Below are the code and all the weights of a small trained network. Each question names an input and a class and asks about switching units off, where a switched-off unit gives its printed mean instead of its output.

import numpy as np


def w(rows, s, z=0):
    codes = np.array(rows[::2]) - 128.0
    scale = np.full(codes.shape[1], s)
    scale[-1] = z or s
    return codes * scale


def norm(h):
    return h / np.sqrt((h * h).mean(-1, keepdims=True) + 1e-5)


def f(y):
    return np.maximum(y, 0)


def log_softmax(a):
    a = a - a.max(-1, keepdims=True)
    return a - np.log(np.exp(a).sum(-1, keepdims=True))


def net(x, mask):
    res = np.array(x, float).reshape(1, 2) / 4 @ E
    u = 0
    for l in range(3):
        y = f(norm(res) @ A[l][:, :-1].T + A[l][:, -1])
        res = res + np.where(mask[u : u + 12], y, B[l][:, -1]) @ B[l][:, :-1]
        u += 12
    return log_softmax(norm(res)[-1] @ U[:, :-1].T + U[:, -1])


A, B = {}, {}
E = w([
[123,134,1,31],'x0',
[37,158,10,154],'x1',
],0.0067)
A[0] = w([
[140,172,138,122,58],'L0N0',
[175,66,100,105,78],'L0N1',
[193,92,161,106,87],'L0N2',
[170,104,141,153,114],'L0N3',
[79,120,133,158,116],'L0N4',
[130,151,56,121,160],'L0N5',
[131,103,89,206,177],'L0N6',
[117,176,80,124,117],'L0N7',
[75,149,251,168,4],'L0N8',
[144,66,159,85,164],'L0N9',
[94,126,196,171,137],'L0N10',
[124,117,142,41,208],'L0N11',
],0.013,0.0031)
B[0] = w([
[151,129,153,144,128],'L0N0',
[238,68,128,85,165],'L0N1',
[109,145,180,39,209],'L0N2',
[84,229,87,108,175],'L0N3',
[120,171,143,75,169],'L0N4',
[174,134,164,246,218],'L0N5',
[145,150,227,84,188],'L0N6',
[130,156,186,77,193],'L0N7',
[202,67,110,100,253],'L0N8',
[60,183,123,120,198],'L0N9',
[137,47,41,69,228],'L0N10',
[131,115,162,254,203],'L0N11',
],0.0056,0.0075)
A[1] = w([
[121,166,126,133,163],'L1N0',
[151,148,70,136,86],'L1N1',
[116,162,93,113,56],'L1N2',
[113,147,147,181,155],'L1N3',
[134,200,87,140,181],'L1N4',
[177,106,129,133,112],'L1N5',
[105,138,166,131,209],'L1N6',
[130,136,126,175,90],'L1N7',
[3,169,111,129,3],'L1N8',
[157,133,78,144,71],'L1N9',
[91,124,130,192,41],'L1N10',
[124,118,136,97,50],'L1N11',
],0.017,0.0035)
B[1] = w([
[203,115,126,214,188],'L1N0',
[175,113,163,122,188],'L1N1',
[147,138,181,100,163],'L1N2',
[115,160,96,77,207],'L1N3',
[140,105,181,186,243],'L1N4',
[111,148,143,184,253],'L1N5',
[111,188,87,155,222],'L1N6',
[114,130,164,67,176],'L1N7',
[139,254,126,172,211],'L1N8',
[108,72,124,82,179],'L1N9',
[131,159,87,110,172],'L1N10',
[84,119,136,122,176],'L1N11',
],0.0081,0.0051)
A[2] = w([
[111,164,127,170,102],'L2N0',
[182,72,148,164,64],'L2N1',
[97,182,128,186,7],'L2N2',
[63,134,85,169,79],'L2N3',
[148,71,122,189,13],'L2N4',
[85,99,49,66,117],'L2N5',
[85,111,186,109,180],'L2N6',
[105,174,137,91,117],'L2N7',
[92,63,137,188,159],'L2N8',
[9,141,43,176,178],'L2N9',
[150,116,169,117,28],'L2N10',
[129,144,37,48,49],'L2N11',
],0.013,0.0021)
B[2] = w([
[154,76,128,64,191],'L2N0',
[103,114,94,125,254],'L2N1',
[71,94,134,99,206],'L2N2',
[163,153,210,154,140],'L2N3',
[162,8,40,167,180],'L2N4',
[122,129,192,94,152],'L2N5',
[127,183,127,158,202],'L2N6',
[166,94,109,144,182],'L2N7',
[214,94,77,167,169],'L2N8',
[203,165,168,170,152],'L2N9',
[111,146,97,155,208],'L2N10',
[70,99,163,61,149],'L2N11',
],0.013,0.0058)
U = w([
[168,191,172,159,222],'0',
[183,40,65,205,142],'1',
[73,79,160,2,188],'2',
[24,131,77,128,16],'3',
[55,136,73,113,1],'4',
[60,129,94,115,19],'5',
[89,122,117,111,16],'6',
[62,120,100,126,21],'7',
],0.025,0.0093)

Each question gives the input, the list of numbers given to net, and the class t.
The units are the neurons (one row each of A and B). Each row of codes is followed by its name. A weight is (code - 128) times the scale printed after its matrix; where a second scale follows, it is the last column's (A, B and U).
mask holds one flag per neuron, layer by layer. A switched-off neuron (its flag False) gives its mean, the last column of its row in B, instead of its output. The means were averaged over made-up inputs and are rounded, as every weight is.
A unit's drop is (log p(t) with every unit on - log p(t) with that unit switched off) / (log p(t) with every unit on - log p(t) with every unit switched off).
unit that matters most: the unit with the biggest drop
k most important neurons: the k neurons with the biggest drops, biggest first
top k neurons in layer l: the k neurons of layer l with the biggest drops, biggest first
drop when u is switched off: that unit's drop, to one decimal
input [-8,-4], class 1: unit that matters most => L0N8
input [-3,0], class 2: top 2 neurons in layer 1 => L1N4, L1N0
input [-1,4], class 0: 3 most important neurons => L0N8, L0N1, L1N6
input [-8,-5], class 1: 2 most important neurons => L0N8, L0N10
input [-3,-1], class 2: top 2 neurons in layer 1 => L1N4, L1N0
input [-2,-2], class 2: 2 most important neurons => L0N5, L0N10
input [0,2], class 2: 2 most important neurons => L2N2, L2N0
input [-6,6], class 0: top 2 neurons in layer 0 => L0N4, L0N6
input [8,5], class 1: 2 most important neurons => L0N5, L1N4
input [3,-3], class 2: 4 most important neurons => L0N8, L0N10, L0N9, L1N4
input [1,1], class 2: 2 most important neurons => L2N2, L1N7
input [7,-7], class 0: 2 most important neurons => L0N2, L0N11
input [2,-2], class 2: 2 most important neurons => L0N8, L0N10
input [0,-4], class 0: 3 most important neurons => L0N11, L1N3, L2N6
input [3,-5], class 0: top 3 neurons in layer 0 => L0N2, L0N1, L0N11
input [6,-6], class 0: top 2 neurons in layer 1 => L1N0, L1N4
input [-2,0], class 2: unit that matters most => L0N10
input [5,5], class 0: top 2 neurons in layer 1 => L1N8, L1N2
input [1,2], class 2: 2 most important neurons => L0N5, L2N2
input [-3,3], class 2: top neuron in layer 0 => L0N11
input [8,-8], class 0: top 2 neurons in layer 2 => L2N4, L2N2
input [-6,-4], class 1: 3 most important neurons => L0N8, L0N10, L0N7
input [-8,-6], class 1: top 3 neurons in layer 0 => L0N8, L0N10, L0N7
input [-1,8], class 0: drop when L0N1 is switched off => 0.0
input [-2,2], class 2: drop when L0N11 is switched off => 0.9
